Below are the code and all the weights of a small trained network. Each question names an input and a class and asks about switching units off, where a switched-off unit gives its printed mean instead of its output.

import numpy as np


def w(rows, s, z=0):
    codes = np.array(rows[::2]) - 128.0
    scale = np.full(codes.shape[1], s)
    scale[-1] = z or s
    return codes * scale


def norm(h):
    return h / np.sqrt((h * h).mean(-1, keepdims=True) + 1e-5)


def f(y):
    return y / 2 * (1 + np.tanh(0.7978845608 * (y + 0.044715 * y**3)))


def log_softmax(a):
    a = a - a.max(-1, keepdims=True)
    return a - np.log(np.exp(a).sum(-1, keepdims=True))


def net(x, mask):
    res = np.array(x, float).reshape(1, 5) / 4 @ E
    u = 0
    for l in range(3):
        y = f(norm(res) @ A[l][:, :-1].T + A[l][:, -1])
        res = res + np.where(mask[u : u + 3], y, B[l][:, -1]) @ B[l][:, :-1]
        u += 3
    return log_softmax(norm(res)[-1] @ U[:, :-1].T + U[:, -1])


A, B = {}, {}
E = w([
[155,58,108,130,167,175,170,120,131,131,233],'x0',
[149,171,126,122,123,173,164,110,90,105,128],'x1',
[159,141,124,108,132,253,189,125,91,88,161],'x2',
[140,193,156,118,107,219,131,135,115,93,34],'x3',
[146,73,111,130,135,162,145,215,164,177,98],'x4',
],0.0048)
A[0] = w([
[145,156,138,139,102,125,83,195,129,126,25,14],'0.n0',
[99,53,126,133,142,2,125,152,157,185,171,30],'0.n1',
[94,238,123,125,84,108,136,15,88,45,94,4],'0.n2',
],0.0039,0.0026)
B[0] = w([
[7,84,56,42,87,186,197,228,254,169,76,168],'0.n0',
[155,47,167,120,151,33,88,112,216,106,203,254],'0.n1',
[178,173,243,142,190,148,1,58,24,38,144,196],'0.n2',
],0.0037,0.0036)
A[1] = w([
[57,227,148,87,53,155,98,181,168,196,3,37],'1.n0',
[148,178,154,140,94,131,196,51,142,76,93,32],'1.n1',
[136,106,145,159,179,231,243,168,81,118,186,2],'1.n2',
],0.0035,0.0015)
B[1] = w([
[3,141,83,228,132,122,221,219,131,78,68,255],'1.n0',
[138,149,117,68,94,101,69,134,99,136,124,131],'1.n1',
[190,188,51,150,43,113,181,22,192,168,140,204],'1.n2',
],0.0053,0.0025)
A[2] = w([
[74,27,116,160,153,31,105,123,125,174,179,46],'2.n0',
[206,120,48,74,81,217,207,94,135,171,170,1],'2.n1',
[128,26,125,150,155,4,87,147,168,170,200,50],'2.n2',
],0.0045,0.00093)
B[2] = w([
[137,62,117,69,104,163,71,152,148,175,148,219],'2.n0',
[217,111,133,181,177,93,235,89,174,131,166,181],'2.n1',
[128,114,79,2,108,115,80,147,132,215,126,254],'2.n2',
],0.0079,0.0069)
U = w([
[133,69,101,2,125,86,29,160,170,226,159,254],'0',
[9,132,106,176,116,133,169,241,164,106,20,73],'1',
[243,121,118,195,162,140,227,85,180,134,181,77],'2',
[137,212,253,123,148,129,15,71,21,47,118,9],'3',
],0.0076,0.00093)

Each question gives the input, the list of numbers given to net, and the class t.
The units are the neurons (one row each of A and B). Each row of codes is followed by its name. A weight is (code - 128) times the scale printed after its matrix; where a second scale follows, it is the last column's (A, B and U).
mask holds one flag per neuron, layer by layer. A switched-off neuron (its flag False) gives its mean, the last column of its row in B, instead of its output. The means were averaged over made-up inputs and are rounded, as every weight is.
A unit's drop is (log p(t) with every unit on - log p(t) with that unit switched off) / (log p(t) with every unit on - log p(t) with every unit switched off).
The circuit of an input: a set's keep is (log p(t) with only the set's units on - log p(t) with every unit switched off) / (log p(t) with every unit on - log p(t) with every unit switched off). Starting from all 9 units, units are removed one at a time, each time the one whose removal leaves the highest keep (on an exact tie, the one counted first), for as long as the keep stays at least 0.8.
units of the circuit, in order: the units of the circuit, biggest drop first
unit that matters most: the unit with the biggest drop
top k neurons: the k neurons with the biggest drops, biggest first
k most important neurons of layer l: the k neurons of layer l with the biggest drops, biggest first
drop of u: that unit's drop, to one decimal
input [-4,-3,8,5,-1], class 3: units of the circuit, in order	(0.n2; 2.n2)
input [-7,7,-2,5,0], class 1: unit that matters most	1.n0
input [-6,3,-6,-2,5], class 1: units of the circuit, in order	(1.n0; 0.n0)
input [5,6,-1,-3,8], class 2: units of the circuit, in order	(2.n1; 1.n2)
input [5,-1,7,-8,2], class 2: units of the circuit, in order	(2.n1; 1.n2)
input [-2,5,-7,8,0], class 1: top 2 neurons	(1.n0; 0.n0)
input [-1,2,-8,3,-3], class 1: 2 most important neurons of layer 0	(0.n0; 0.n1)
input [-8,7,3,2,1], class 1: top 2 neurons	(1.n0; 0.n0)
input [1,5,2,0,0], class 2: drop of 1.n0	0.0
input [-4,-6,-2,6,-4], class 1: drop of 0.n0	0.2
input [2,-2,4,5,-2], class 2: drop of 2.n1	0.1
